[[-0.98, -2.64, +4.90, -4.59, -2.38, -2.65], [-4.28, -0.45, +1.50, -4.07, -0.21, -2.71]] Answer: +1.50
[[+1.52, -1.92, +1.90, -2.13, +0.44], [+1.96, +4.24, +1.67, +0.77, -2.85], [-0.73, +4.83, +0.64, +0.10, -1.38]] Answer: +1.67
[[-4.39, +2.72, +1.38, -4.73], [+0.80, +5.44, +4.88, +0.55]] Answer: +4.88
[[-1.94, -2.22, -0.14, +2.69, +3.15, +0.21, -3.48], [-5.15, -1.87, +3.04, +4.81, +1.63, -2.86, -4.14]] Answer: +3.04
[[+0.37, -2.08, -0.15, +3.25, -2.40, +2.02, -1.73], [+0.09, -4.76, +2.01, +3.81, -1.31, +3.68, -0.09]] Answer: +2.01
[[-2.05, +0.60, +1.60, -1.91], [+2.49, -0.08, +1.77, +3.03], [+4.00, +4.27, -3.69, -0.72]] Answer: +1.77
[[-2.90, +2.00, -3.30, +3.82, -2.33], [-4.69, +3.17, -1.90, +2.48, -0.51]] Answer: -1.90
[[-5.50, -1.12, -0.12, +3.11, -4.46, -2.16], [+4.97, +4.95, +3.46, -4.86, +4.09, +0.35]] Answer: +3.46
[[-0.85, +1.11, -0.05, +2.69, +0.89], [+1.47, +0.49, +2.86, -2.76, +3.85], [-4.45, -1.30, -0.77, -4.19, +0.30]] Answer: +2.86
[[-1.47, -0.12, +2.86, -0.08, -4.24, -1.04], [-3.41, -0.51, +1.64, +1.16, -3.01, -1.05]] Answer: +1.64
---
16,-24,16,16,28,-7,-6
4,8,4,-24,-29,19,-42
28,-17,28,-1,9,16,-48
Out: 16

4040,8518,7025,5736,3768,5377,7177
7339,4159,4822,5558,7315,4775,5142
7036,2221,4477,5825,7698,7209,3494
Out: 7025

46,6,53,73
76,77,15,39
23,94,50,63
Out: 53

8647,6543,5273,5125,5669,4894
5122,5733,7175,5349,7629,4601
2895,3041,4190,4262,2808,6601
Out: 5273

5,3,4,3
5,5,3,6
5,2,7,5
Out: 4

44,75,24,25
47,32,46,44
51,23,50,54
Out: 24
---
31  80  48  83  94  13  19 yields 83, 94

525  981    9  416  142 yields 9, 981

-613  -101  -162  -806   569  -425  -438 yields -806, 569

50  78  38  92  63
80  78  72  20  87
65  37  60  85  56
yields 72, 92

 56  114  223   25  229 yields 223, 229

 71   39  207   37   91
 60   46  172   40   75
227   84  127  130  244
yields 172, 244
---
array([+5.43, +0.92, +1.61, +0.76, +2.33]) +5.43, +0.76
array([-5.02, +1.48, +3.73, +3.27, +0.02]) +3.73, -5.02
array([-5.36, +1.56, -1.32, +1.08, +1.46]) +1.56, -5.36
array([+1.34, -1.70, +3.88, -2.06]) +3.88, -2.06
array([-2.51, +4.87, +5.32, +1.05, +1.70]) +5.32, -2.51
array([-3.02, -4.44, +1.49, +4.93]) +4.93, -4.44
array([+0.13, -4.01, -0.02, -0.55, +2.25, -1.07, -0.42]) +2.25, -4.01
---
[[-1.49 -1.37 +3.86 +2.40 -0.49]
 [-1.33 -1.38 +3.49 +2.33 -0.46]
 [-2.34 +0.29 +5.41 +1.01 -0.41]] out +3.86

[[-1.75 +1.88 +3.85 +5.40]
 [-3.19 +0.75 +4.28 +2.40]] out +4.28

[+0.00 +4.68 -1.10 -4.63] out +0.00

[[-2.24 -0.83 +1.79 -3.23 -2.91 -2.97 -1.90]
 [-0.74 -1.27 -0.87 -5.01 -3.28 -0.62 -4.48]
 [-0.44 +2.02 +1.57 -2.62 -2.82 +0.99 -2.52]] out +1.79

[[+2.48 -1.06 +3.09 -1.54 +1.11 -5.12 -0.19]
 [+2.04 -1.23 +4.60 +2.00 -0.38 -2.69 -2.93]] out +3.09

[[+2.36 +0.03 +2.73 +0.08 +0.22 +0.59]
 [+0.00 -2.60 -0.74 +0.32 -0.58 -1.05]
 [-0.33 +1.21 +4.58 -0.80 -2.15 +1.22]] out +2.73

[-4.19 -1.60 +1.58 -5.41 -3.36] out -1.60
---
+3.30 -0.17 +0.13 -0.52 +1.14 -4.11 +4.49
-2.91 +0.68 +0.77 -1.36 -3.59 +1.98 -0.64
-1.19 -2.52 +4.80 -2.28 -0.79 -0.22 -2.69
-> +0.68

+2.64 +0.67 -1.21 -1.24 +0.06 -0.24 +2.49
-1.26 -4.12 +0.78 +1.76 -1.49 -1.13 +0.19
-1.15 +4.07 +1.13 -2.88 +5.21 +0.77 -2.11
-> -4.12

+1.29 +4.48 -0.90 -1.16 +3.84 +0.54 -0.02
+1.58 +0.23 -0.76 -0.37 +1.04 -0.96 +1.93
+0.82 -0.31 -0.59 +0.25 +0.64 +0.90 -1.05
-> +0.23

-0.28 +1.67 +1.15 +5.25 -1.28
-0.29 -2.60 +0.91 -3.12 +1.90
+1.86 +2.78 +1.18 +2.86 -0.82
-> -2.60

+1.34 -0.05 +1.25 -0.54 -0.38 +3.56 -0.93
+0.28 -0.39 -1.12 -0.36 -0.83 +5.46 +0.21
+0.33 +0.46 -0.56 -0.18 +2.99 -5.02 -1.02
-> -0.39

-0.41 -0.06 +0.08 +0.28 +2.97 +0.39
+0.08 +0.21 -0.57 +0.13 +4.28 +1.10
+0.64 +0.20 -0.19 -0.32 -1.60 -0.03
-> +0.21

+3.26 +2.62 +5.50 +0.20
+0.82 +2.59 +4.18 -3.06
-0.72 +2.54 +3.26 -5.25
-> +2.59

-0.35 -1.11 +0.58 +0.63 -1.39
+3.25 -1.30 +2.01 +3.42 +3.18
+0.02 +2.47 -4.17 -1.41 +1.60
-> -1.30

-1.06 +0.54 +4.57 -0.30
-1.24 +0.59 +5.09 -0.34
-0.86 +0.61 +4.26 -0.25
-> +0.59
---
array([-0.24, +1.00, +0.17, -5.26, +5.41])	-0.24

array([[+3.42, +2.67, +2.84, -2.37, +1.30],
       [+4.93, +4.17, +4.33, +2.48, +1.79],
       [+0.64, -2.29, +0.85, -4.94, -1.38]])	+3.42

array([[+2.26, +0.40, +4.17, -1.88, +1.74],
       [+2.21, +0.67, +0.88, -0.51, +1.83]])	+2.26

array([[-2.15, +2.87, -1.19, +0.21, -0.80, +1.50],
       [+5.44, +3.61, -0.33, -0.61, -3.39, +1.11]])	-2.15

array([-0.10, -0.55, +1.17, -1.70, -0.94, -2.55, -4.99])	-0.10

array([+4.46, -3.13, -3.36, +1.37])	+4.46
